Below is a small trained network, with its code and all its weights. Each question gives an input and a target symbol and asks what happens when units are switched off, that is, made to give their printed mean instead of their output.

import numpy as np


def w(rows, s, z=0):
    codes = np.array(rows[::2]) - 128.0
    scale = np.full(codes.shape[1], s)
    scale[-1] = z or s
    return codes * scale


def norm(h):
    return h / np.sqrt((h * h).mean(-1, keepdims=True) + 1e-5)


def softmax(a):
    e = np.exp(a - a.max(-1, keepdims=True))
    return e / e.sum(-1, keepdims=True)


def log_softmax(a):
    a = a - a.max(-1, keepdims=True)
    return a - np.log(np.exp(a).sum(-1, keepdims=True))


def net(x, mask):
    ids = ['αθλμξτφψω'.index(c) for c in x.split()]
    T = len(ids)
    res = E[ids] + P[:T]
    u = 0
    for l in range(3):
        r = norm(res)
        for j in range(2):
            rows = slice(2 * j, 2 * j + 2)
            q, k, v = (r @ M[l][rows].T for M in (Q, K, V))
            z = softmax(np.where(np.tri(T) > 0, q @ k.T / 2**0.5, -1e9)) @ v
            o = O[l][rows]
            res = res + np.where(mask[u + j], z, o[:, -1]) @ o[:, :-1]
        u += 2
    return log_softmax(norm(res)[-1] @ U[:, :-1].T + U[:, -1])


Q, K, V, O = {}, {}, {}, {}
E = w([
[92,59,203,101,112,108,169],'α',
[132,47,180,98,126,85,116],'θ',
[56,161,92,68,118,139,209],'λ',
[165,58,197,89,137,139,104],'μ',
[141,108,171,107,134,139,109],'ξ',
[104,68,134,65,173,139,100],'τ',
[201,178,190,134,54,239,154],'φ',
[142,121,220,88,128,1,111],'ψ',
[122,222,26,140,59,163,4],'ω',
],0.0083)
P = w([
[117,127,67,173,146,153,141],'0',
[239,51,52,15,240,142,174],'1',
[188,103,78,128,55,91,116],'2',
[5,138,185,193,177,181,108],'3',
[218,55,136,29,159,148,163],'4',
[182,142,104,100,41,121,123],'5',
[9,173,228,174,159,192,103],'6',
[187,71,154,8,124,147,156],'7',
[156,168,135,90,29,131,107],'8',
[12,193,246,147,134,192,97],'9',
[133,101,170,9,105,152,143],'10',
[129,193,159,87,27,129,91],'11',
],0.011)
Q[0] = w([
[37,75,81,127,251,136,73],'0.h1',
[155,55,220,125,127,93,125],'0.h1',
[175,136,54,153,154,116,80],'0.h2',
[157,112,101,52,135,157,67],'0.h2',
],0.011)
K[0] = w([
[138,84,96,251,159,106,93],'0.h1',
[80,140,195,104,182,134,97],'0.h1',
[130,93,43,185,69,99,123],'0.h2',
[148,151,123,77,59,148,56],'0.h2',
],0.011)
V[0] = w([
[150,48,106,135,49,103,188],'0.h1',
[243,94,169,140,159,106,101],'0.h1',
[91,73,149,253,4,143,151],'0.h2',
[89,69,94,45,35,141,98],'0.h2',
],0.0049)
O[0] = w([
[88,83,172,156,87,42,201,132],'0.h1',
[122,25,182,218,32,61,3,110],'0.h1',
[141,168,130,162,197,93,1,60],'0.h2',
[150,84,52,8,116,49,113,253],'0.h2',
],0.005,0.0037)
Q[1] = w([
[216,77,221,45,172,206,122],'1.h1',
[1,210,45,231,139,194,139],'1.h1',
[191,158,175,178,179,151,87],'1.h2',
[106,177,78,203,100,138,148],'1.h2',
],0.01)
K[1] = w([
[94,181,154,93,82,168,77],'1.h1',
[173,48,62,254,231,177,171],'1.h1',
[148,120,134,180,187,156,142],'1.h2',
[155,161,95,206,100,118,117],'1.h2',
],0.013)
V[1] = w([
[77,174,55,117,8,218,99],'1.h1',
[172,100,152,168,156,198,160],'1.h1',
[61,117,174,195,191,180,128],'1.h2',
[146,171,194,168,2,158,73],'1.h2',
],0.0054)
O[1] = w([
[70,27,137,166,53,47,112,145],'1.h1',
[103,179,208,167,148,124,102,80],'1.h1',
[2,96,49,124,73,58,146,24],'1.h2',
[32,126,53,41,215,160,195,3],'1.h2',
],0.0056,0.0045)
Q[2] = w([
[73,78,177,121,197,192,127],'2.h1',
[226,41,125,38,79,91,253],'2.h1',
[159,131,143,103,205,187,185],'2.h2',
[41,179,204,198,157,94,110],'2.h2',
],0.014)
K[2] = w([
[156,208,131,244,81,138,99],'2.h1',
[100,176,180,43,66,147,86],'2.h1',
[106,165,162,111,152,40,150],'2.h2',
[160,99,69,247,184,131,180],'2.h2',
],0.013)
V[2] = w([
[102,105,110,114,235,74,116],'2.h1',
[139,164,36,98,116,140,43],'2.h1',
[113,73,93,99,137,245,123],'2.h2',
[120,199,132,119,73,153,189],'2.h2',
],0.013)
O[2] = w([
[81,87,33,63,170,58,109,10],'2.h1',
[167,124,168,49,6,90,77,100],'2.h1',
[69,65,29,177,141,154,92,135],'2.h2',
[145,117,144,76,185,73,51,3],'2.h2',
],0.013,0.0042)
U = w([
[132,144,170,249,114,191,146,37],'α',
[81,79,135,170,171,124,53,160],'θ',
[211,226,170,45,187,150,160,50],'λ',
[76,50,49,78,149,213,167,131],'μ',
[75,160,93,72,97,130,252,50],'ξ',
[139,47,134,79,61,90,97,204],'τ',
[43,89,156,114,139,106,148,131],'φ',
[82,108,117,103,181,39,147,255],'ψ',
[185,168,103,149,188,131,2,220],'ω',
],0.0085,0.004)

Each question gives the input, a string of symbols that net reads in full, and the target symbol t.
The units are the heads (2 rows each of Q, K, V and O). Each row of codes is followed by its name. A weight is (code - 128) times the scale printed after its matrix; where a second scale follows, it is the last column's (O and U).
mask holds one flag per head, layer by layer. A switched-off head (its flag False) gives its mean, the last column of its rows in O, instead of its output. The means were averaged over made-up inputs and are rounded, as every weight is.
A unit's drop is (log p(t) with every unit on - log p(t) with that unit switched off) / (log p(t) with every unit on - log p(t) with every unit switched off).
The circuit of an input: a set's keep is (log p(t) with only the set's units on - log p(t) with every unit switched off) / (log p(t) with every unit on - log p(t) with every unit switched off). Starting from all 6 units, units are removed one at a time, each time the one whose removal leaves the highest keep (on an exact tie, the one counted first), for as long as the keep stays at least 0.8.
units of the circuit, in order: the units of the circuit, biggest drop first
most important unit: the unit with the biggest drop
heads that matter: for each layer, one digit per head in row order, 1 if its drop is at least 0.15 and else 0, layers parted by /
input ψ ξ λ τ φ, target α: units of the circuit, in order -> [2.h1 0.h1]
input α α μ φ ψ τ θ τ μ ξ, target λ: units of the circuit, in order -> [2.h2 1.h2 0.h1]
input α τ φ λ φ τ φ ξ, target α: units of the circuit, in order -> [2.h1]
input ω τ τ α ψ ψ θ ξ τ α τ τ, target τ: units of the circuit, in order -> [0.h2 1.h1]
input α α τ τ φ μ ω τ α θ, target λ: units of the circuit, in order -> [2.h2 1.h2 0.h1]
input φ θ α τ, target θ: heads that matter -> 01 / 11 / 01
input α ψ λ τ ξ ω τ α τ ω, target λ: units of the circuit, in order -> [1.h2 2.h2 0.h1]
input α τ τ μ, target λ: heads that matter -> 11 / 11 / 01
input ψ θ τ ω ω θ τ α α ψ μ, target λ: heads that matter -> 10 / 00 / 01
input τ τ τ α τ ξ ω θ τ ω λ, target τ: units of the circuit, in order -> [2.h1 2.h2]
input α ψ τ τ φ τ ω θ τ λ, target λ: units of the circuit, in order -> [1.h2 2.h2 0.h1]
input α ω α τ ω α τ θ ω, target ω: heads that matter -> 00 / 01 / 01
input ξ θ τ τ ψ θ θ, target φ: units of the circuit, in order -> [0.h2 1.h2 2.h1 1.h1]
input τ ξ α ψ α, target λ: units of the circuit, in order -> [2.h2]
input ω ψ τ ψ, target τ: heads that matter -> 00 / 00 / 10
input τ τ φ τ ω τ μ ξ, target μ: units of the circuit, in order -> [2.h2 0.h1]
input λ ψ ω ψ τ θ α, target ω: heads that matter -> 10 / 00 / 01
input θ τ τ λ ψ μ τ α φ α α, target α: heads that matter -> 00 / 00 / 10
input λ α τ θ τ φ τ μ ψ ψ, target ω: heads that matter -> 10 / 00 / 01
input τ τ φ τ α α τ θ τ μ α ψ, target α: heads that matter -> 00 / 01 / 11
input τ τ ξ τ ξ, target μ: units of the circuit, in order -> [2.h2]
input α ψ α α ψ θ ψ, target λ: heads that matter -> 11 / 11 / 01
input τ α θ μ α τ τ α λ, target λ: heads that matter -> 10 / 00 / 01
input τ α τ τ τ φ, target τ: heads that matter -> 00 / 00 / 10
input θ ψ τ θ τ φ α, target ξ: heads that matter -> 11 / 11 / 11
input ω τ φ λ τ, target α: heads that matter -> 00 / 00 / 11
input τ φ τ α ψ τ τ θ, target μ: most important unit -> 2.h1
